Each row has a name. Each piece below is followed by the name of the row it came from, unless a question asks for something else. Each question is about the rows just above it.

kub: -4.785, -1.783, -0.492, 0.081, 0.529, -1.515, 0.472, 1.589, -1.875, 7.373, 9.067, 0.857, 2.388, 4.881, 1.517, 4.931, 7.582, 3.219, -5.265, -2.034, -0.178, -3.485, -2.662
Bif: 2.388, -4.785, 0.857, 4.881, 7.582, 1.517, 7.373, -2.034, 0.529, -5.265, -1.875, -2.661, 3.219, -0.492, 9.067, 0.081, -3.485, 4.931, 0.472, -0.178, -1.515, 1.589, -1.783
deg: 3.877, 0.063, -1.208, -5.649, 1.289, -2.193, 1.330, 5.141, 5.301, 0.322, -0.666, -0.615, 9.331, 0.994, 0.928, 2.289, 4.532, -6.684, 3.121, -2.943, -7.336, -1.018, -0.163
Doni: -5.627, -2.342, 0.854, 1.771, -0.672, -0.288, -0.465, -0.085, -3.345, 7.084, 8.480, 0.753, 0.341, 4.814, 1.053, 4.833, 5.881, 4.302, -6.241, -0.312, 1.663, -4.117, -2.927
kesu: 7.582, 4.881, -1.783, -5.265, -0.492, -2.662, -1.875, 0.473, 9.067, 0.081, 1.517, 0.529, -0.178, -3.485, 3.219, -1.515, -4.785, 2.388, 0.857, 1.589, -2.034, 4.931, 7.373
leku: -1.453, -0.716, -2.450, -3.224, 2.004, -2.847, 1.677, 4.728, 1.802, 5.824, 7.291, 0.640, 6.407, 3.559, 1.764, 4.468, 8.917, -0.572, -2.057, -4.204, -3.994, -1.921, -1.808
Put -2.034, -0.178, -3.485, -2.662, -4.785, -1.783, -0.492, 0.081, 0.529, -1.515, 0.472, 1.589, -1.875, 7.373, 9.067, 0.857, 2.388, 4.881, 1.517, 4.931, 7.582, 3.219, -5.265 back in order: which row is it?
kub
Which row holds these entries in another order? -5.265, -4.785, -3.485, -2.661, -2.034, -1.875, -1.783, -1.515, -0.492, -0.178, 0.081, 0.472, 0.529, 0.857, 1.517, 1.589, 2.388, 3.219, 4.881, 4.931, 7.373, 7.582, 9.067
Bif
Put 0.857, 4.931, 7.373, 7.582, 0.529, -5.265, 2.388, 3.219, -1.875, -2.662, -3.485, -4.785, 9.067, -1.515, 1.589, 0.081, 0.472, -1.783, 1.517, -0.492, -2.034, 4.881, -0.178 back in order: which row is it?
kub
Which row holds these entries in another order? 5.301, 0.322, -0.666, -0.615, 9.331, 0.994, 0.928, 2.289, 4.532, -6.684, 3.121, -2.943, -7.336, -1.018, -0.163, 3.877, 0.063, -1.208, -5.649, 1.289, -2.193, 1.330, 5.141
deg

rotar: -1.113, -2.027, -0.374, -0.652, -0.612, -1.347, -3.314, 4.069, -0.879, 5.614, 1.944, -2.486, 7.382, -0.859, -0.792, 4.438, 3.866, 4.290, -1.344, 1.748, -3.414, -1.921
bofol: -1.113, -2.027, -0.374, 4.303, -0.612, -1.347, -3.314, 4.069, -0.879, 5.614, 1.944, -2.486, 7.382, -0.859, -0.792, -0.468, -1.999, -5.086, 3.208, 1.520, 0.111, -0.806
Dis: -3.414, -0.374, -1.344, -0.652, 4.438, -2.486, -0.792, 4.289, 1.748, 5.614, 7.382, -0.612, -1.113, 3.866, -1.921, -2.027, 4.069, 1.944, -1.347, -3.314, -0.859, -0.879
funa: 5.614, -0.374, -2.027, 1.748, -0.652, -2.486, -0.879, -3.414, -0.859, -1.347, -1.921, 1.944, 3.866, -1.344, 4.069, 4.438, 4.290, -0.613, -0.792, 7.382, -3.314, -1.113
Put -3.414, -3.314, -2.486, -2.027, -1.921, -1.347, -1.344, -1.113, -0.879, -0.859, -0.792, -0.652, -0.612, -0.374, 1.748, 1.944, 3.866, 4.069, 4.290, 4.438, 5.614, 7.382 back in order: which row is it?
rotar
Which row holds these entries in another order? -1.921, -3.414, 1.748, -1.344, 4.290, 3.866, 4.438, -0.792, -0.859, 7.382, -2.486, 1.944, 5.614, -0.879, 4.069, -3.314, -1.347, -0.612, -0.652, -0.374, -2.027, -1.113
rotar
-1.921, -0.859, -0.652, 4.438, -0.612, -3.414, 4.290, -1.344, 7.382, -2.027, -3.314, 1.944, -0.879, -1.113, -1.347, -2.486, 3.866, -0.374, 4.069, 1.748, -0.792, 5.614 is which row reordered?
rotar
Put -0.879, -3.414, -0.859, -1.347, -1.921, 1.944, 3.866, -1.344, 4.069, 4.438, 4.290, -0.613, -0.792, 7.382, -3.314, -1.113, 5.614, -0.374, -2.027, 1.748, -0.652, -2.486 back in order: which row is it?
funa

